Below is a small trained network, with its code and all its weights. Each question gives an input and a target symbol and asks what happens when units are switched off, that is, made to give their printed mean instead of their output.

import numpy as np


def w(rows, s, z=0):
    codes = np.array(rows[::2]) - 128.0
    scale = np.full(codes.shape[1], s)
    scale[-1] = z or s
    return codes * scale


def norm(h):
    return h / np.sqrt((h * h).mean(-1, keepdims=True) + 1e-5)


def f(y):
    return y / 2 * (1 + np.tanh(0.7978845608 * (y + 0.044715 * y**3)))


def softmax(a):
    e = np.exp(a - a.max(-1, keepdims=True))
    return e / e.sum(-1, keepdims=True)


def log_softmax(a):
    a = a - a.max(-1, keepdims=True)
    return a - np.log(np.exp(a).sum(-1, keepdims=True))


def net(x, mask):
    ids = ['αβηλπτφω'.index(c) for c in x.split()]
    T = len(ids)
    res = E[ids] + P[:T]
    q, k, v = (norm(res) @ M[0].T for M in (Q, K, V))
    z = softmax(np.where(np.tri(T) > 0, q @ k.T / 4**0.5, -1e9)) @ v
    res = res + np.where(mask[0], z, O[0][:, -1]) @ O[0][:, :-1]
    y = f(norm(res) @ A[0][:, :-1].T + A[0][:, -1])
    res = res + np.where(mask[1:9], y, B[0][:, -1]) @ B[0][:, :-1]
    return log_softmax(norm(res)[-1] @ U[:, :-1].T + U[:, -1])


Q, K, V, O, A, B = {}, {}, {}, {}, {}, {}
E = w([
[150,92,145,109,166],'α',
[130,50,42,1,174],'β',
[86,181,109,174,94],'η',
[109,136,125,151,130],'λ',
[140,161,132,174,99],'π',
[100,187,144,160,138],'τ',
[86,87,82,71,203],'φ',
[117,67,133,190,189],'ω',
],0.0026)
P = w([
[134,164,197,120,73],'0',
[192,148,69,131,121],'1',
[144,153,122,125,82],'2',
[35,68,194,134,5],'3',
[187,156,74,120,120],'4',
[143,164,144,123,82],'5',
],0.0016)
Q[0] = w([
[97,162,224,117,14],'head 1',
[203,191,3,125,173],'head 1',
[206,193,18,141,192],'head 1',
[198,197,51,97,159],'head 1',
],0.0062)
K[0] = w([
[159,185,176,139,79],'head 1',
[80,116,1,78,127],'head 1',
[91,112,23,102,123],'head 1',
[97,126,19,45,103],'head 1',
],0.0093)
V[0] = w([
[109,149,91,89,39],'head 1',
[125,201,191,106,129],'head 1',
[252,106,148,122,94],'head 1',
[124,100,137,64,128],'head 1',
],0.0036)
O[0] = w([
[161,163,47,132,12,2],'head 1',
[252,83,28,173,204,129],'head 1',
[235,99,225,144,77,217],'head 1',
[200,184,110,9,105,21],'head 1',
],0.0025,0.00056)
A[0] = w([
[110,193,122,171,100,164],'neuron 1',
[193,151,64,109,48,90],'neuron 2',
[174,162,1,85,119,169],'neuron 3',
[88,81,94,211,144,119],'neuron 4',
[69,141,50,183,114,80],'neuron 5',
[134,96,131,181,223,181],'neuron 6',
[119,125,156,91,184,194],'neuron 7',
[51,117,53,50,182,255],'neuron 8',
],0.0036,0.00067)
B[0] = w([
[163,61,107,120,169,191],'neuron 1',
[56,70,145,111,125,161],'neuron 2',
[90,170,207,136,99,176],'neuron 3',
[112,124,98,54,106,249],'neuron 4',
[164,109,163,69,172,204],'neuron 5',
[99,160,159,93,87,239],'neuron 6',
[146,134,137,136,80,153],'neuron 7',
[158,166,165,252,84,192],'neuron 8',
],0.0031,0.0013)
U = w([
[245,95,222,95,125,125],'α',
[98,181,159,23,36,137],'β',
[60,147,19,177,107,26],'η',
[125,37,55,25,176,139],'λ',
[221,80,97,254,70,79],'π',
[155,156,61,157,242,249],'τ',
[90,233,163,217,90,163],'φ',
[40,86,246,163,200,93],'ω',
],0.0067,0.0018)

Each question gives the input, a string of symbols that net reads in full, and the target symbol t.
The units are the heads (4 rows each of Q, K, V and O) and the neurons (one row each of A and B). Each row of codes is followed by its name. A weight is (code - 128) times the scale printed after its matrix; where a second scale follows, it is the last column's (O, A, B and U).
mask holds one flag per unit, heads first, then neurons. A switched-off unit (its flag False) gives its mean, the last column of its rows in O or B, instead of its output. The means were averaged over made-up inputs and are rounded, as every weight is.
A unit's drop is (log p(t) with every unit on - log p(t) with that unit switched off) / (log p(t) with every unit on - log p(t) with every unit switched off).
The circuit of an input: a set's keep is (log p(t) with only the set's units on - log p(t) with every unit switched off) / (log p(t) with every unit on - log p(t) with every unit switched off). Starting from all 9 units, units are removed one at a time, each time the one whose removal leaves the highest keep (on an exact tie, the one counted first), for as long as the keep stays at least 0.8.
circuit, biggest first: the units of the circuit, biggest drop first
k most important neurons: the k neurons with the biggest drops, biggest first
drop when u is switched off: that unit's drop, to one decimal
input ω λ φ, target φ: circuit, biggest first -> neuron 8
input τ λ β ω φ β, target β: circuit, biggest first -> head 1; neuron 8
input ω π λ ω β η, target η: 2 most important neurons -> neuron 1; neuron 8
input λ α α ω, target λ: 3 most important neurons -> neuron 4; neuron 8; neuron 3
input λ ω λ φ ω, target φ: circuit, biggest first -> head 1; neuron 8; neuron 6
input ω ω β β, target ω: circuit, biggest first -> head 1; neuron 8
input τ φ π π α, target φ: circuit, biggest first -> head 1; neuron 8; neuron 5
input π λ β, target β: circuit, biggest first -> head 1; neuron 3
input λ τ τ, target τ: 2 most important neurons -> neuron 5; neuron 1
input φ ω π β η π, target π: 2 most important neurons -> neuron 1; neuron 6
input ω τ λ β ω, target β: 3 most important neurons -> neuron 4; neuron 6; neuron 5
input ω β η, target η: 2 most important neurons -> neuron 1; neuron 6
input ω β τ ω τ, target β: 3 most important neurons -> neuron 8; neuron 2; neuron 1
input λ ω φ ω, target λ: 4 most important neurons -> neuron 4; neuron 8; neuron 3; neuron 5
input π π β α λ, target β: most important neuron -> neuron 2
input λ η λ λ ω, target ω: 2 most important neurons -> neuron 6; neuron 1
input φ ω φ β π, target β: 2 most important neurons -> neuron 2; neuron 3
input ω α ω π, target ω: drop when head 1 is switched off -> 0.9
input β λ τ τ τ, target β: drop when neuron 2 is switched off -> 0.3
input ω ω π φ α, target φ: drop when neuron 1 is switched off -> 0.0
